Below is a small trained network, with its code and all its weights. Each question gives an input and a class and asks what happens when units are switched off, that is, made to give their printed mean instead of their output.

import numpy as np


def w(rows, s, z=0):
    codes = np.array(rows[::2]) - 128.0
    scale = np.full(codes.shape[1], s)
    scale[-1] = z or s
    return codes * scale


def f(y):
    return np.maximum(y, 0)


def log_softmax(a):
    a = a - a.max(-1, keepdims=True)
    return a - np.log(np.exp(a).sum(-1, keepdims=True))


def net(x, mask):
    res = np.array(x, float).reshape(1, 2) / 4 @ E
    y = f(res @ A[0][:, :-1].T + A[0][:, -1])
    res = res + np.where(mask, y, B[0][:, -1]) @ B[0][:, :-1]
    return log_softmax(res[-1] @ U[:, :-1].T + U[:, -1])


A, B = {}, {}
E = w([
[246,63,101,134,155],'x0',
[142,74,207,139,101],'x1',
],0.012)
A[0] = w([
[136,84,215,126,120,132],'n0',
[174,109,109,160,120,103],'n1',
[122,131,123,156,137,213],'n2',
[169,123,120,143,139,102],'n3',
[141,120,115,120,144,96],'n4',
[82,130,152,118,128,87],'n5',
[112,143,136,143,126,113],'n6',
[132,151,78,86,144,90],'n7',
[116,126,94,129,130,201],'n8',
[143,127,151,111,129,248],'n9',
[123,135,128,121,163,107],'n10',
[191,109,120,114,135,118],'n11',
[149,129,137,97,135,116],'n12',
[154,121,252,134,129,94],'n13',
[126,148,70,147,130,89],'n14',
[119,150,31,136,127,96],'n15',
[179,84,102,109,133,91],'n16',
[121,102,159,112,135,91],'n17',
[126,103,161,124,112,78],'n18',
[50,155,162,124,126,107],'n19',
],0.021,0.011)
B[0] = w([
[114,146,46,99,167,233],'n0',
[135,161,174,178,122,202],'n1',
[123,53,143,39,50,206],'n2',
[143,171,164,157,124,185],'n3',
[136,159,144,152,145,149],'n4',
[148,174,186,177,149,181],'n5',
[141,146,159,129,141,156],'n6',
[112,164,69,138,189,178],'n7',
[112,72,103,47,86,202],'n8',
[127,5,167,12,14,238],'n9',
[126,138,113,140,133,136],'n10',
[140,177,195,152,131,230],'n11',
[122,120,144,143,134,149],'n12',
[125,167,36,119,210,227],'n13',
[162,156,74,126,190,172],'n14',
[123,169,42,127,206,211],'n15',
[136,188,194,170,140,226],'n16',
[135,145,92,149,159,150],'n17',
[137,174,82,147,166,155],'n18',
[175,192,229,184,128,254],'n19',
],0.03,0.012)
U = w([
[174,181,230,157,131,127],'0',
[150,156,5,101,184,127],'1',
[147,67,140,48,49,252],'2',
[123,121,118,204,131,63],'3',
],0.012,0.0035)

Each question gives the input, the list of numbers given to net, and the class t.
The units are the neurons (one row each of A and B). Each row of codes is followed by its name. A weight is (code - 128) times the scale printed after its matrix; where a second scale follows, it is the last column's (A, B and U).
mask holds one flag per neuron, in row order. A switched-off neuron (its flag False) gives its mean, the last column of its row in B, instead of its output. The means were averaged over made-up inputs and are rounded, as every weight is.
A unit's drop is (log p(t) with every unit on - log p(t) with that unit switched off) / (log p(t) with every unit on - log p(t) with every unit switched off).
The circuit of an input: a set's keep is (log p(t) with only the set's units on - log p(t) with every unit switched off) / (log p(t) with every unit on - log p(t) with every unit switched off). Starting from the 12 units with the biggest drops (on a tie, the unit counted first), units are removed one at a time, each time the one whose removal leaves the highest keep (on an exact tie, the one counted first), for as long as the keep stays at least 0.8.
circuit, biggest first: the units of the circuit, biggest drop first
k most important neurons: the k neurons with the biggest drops, biggest first
drop when u is switched off: that unit's drop, to one decimal
input [-4,-5], class 1: circuit, biggest first : n15
input [5,-7], class 1: 2 most important neurons : n15, n19
input [-6,-7], class 1: 2 most important neurons : n15, n7
input [-1,-3], class 2: 2 most important neurons : n13, n0
input [-4,6], class 1: 2 most important neurons : n13, n0
input [-3,-4], class 1: 2 most important neurons : n9, n15
input [3,-2], class 2: drop when n19 is switched off : 0.7
input [-3,-3], class 2: drop when n11 is switched off : 0.2
input [-1,3], class 2: drop when n15 is switched off : 0.3
input [2,8], class 1: drop when n10 is switched off : 0.0
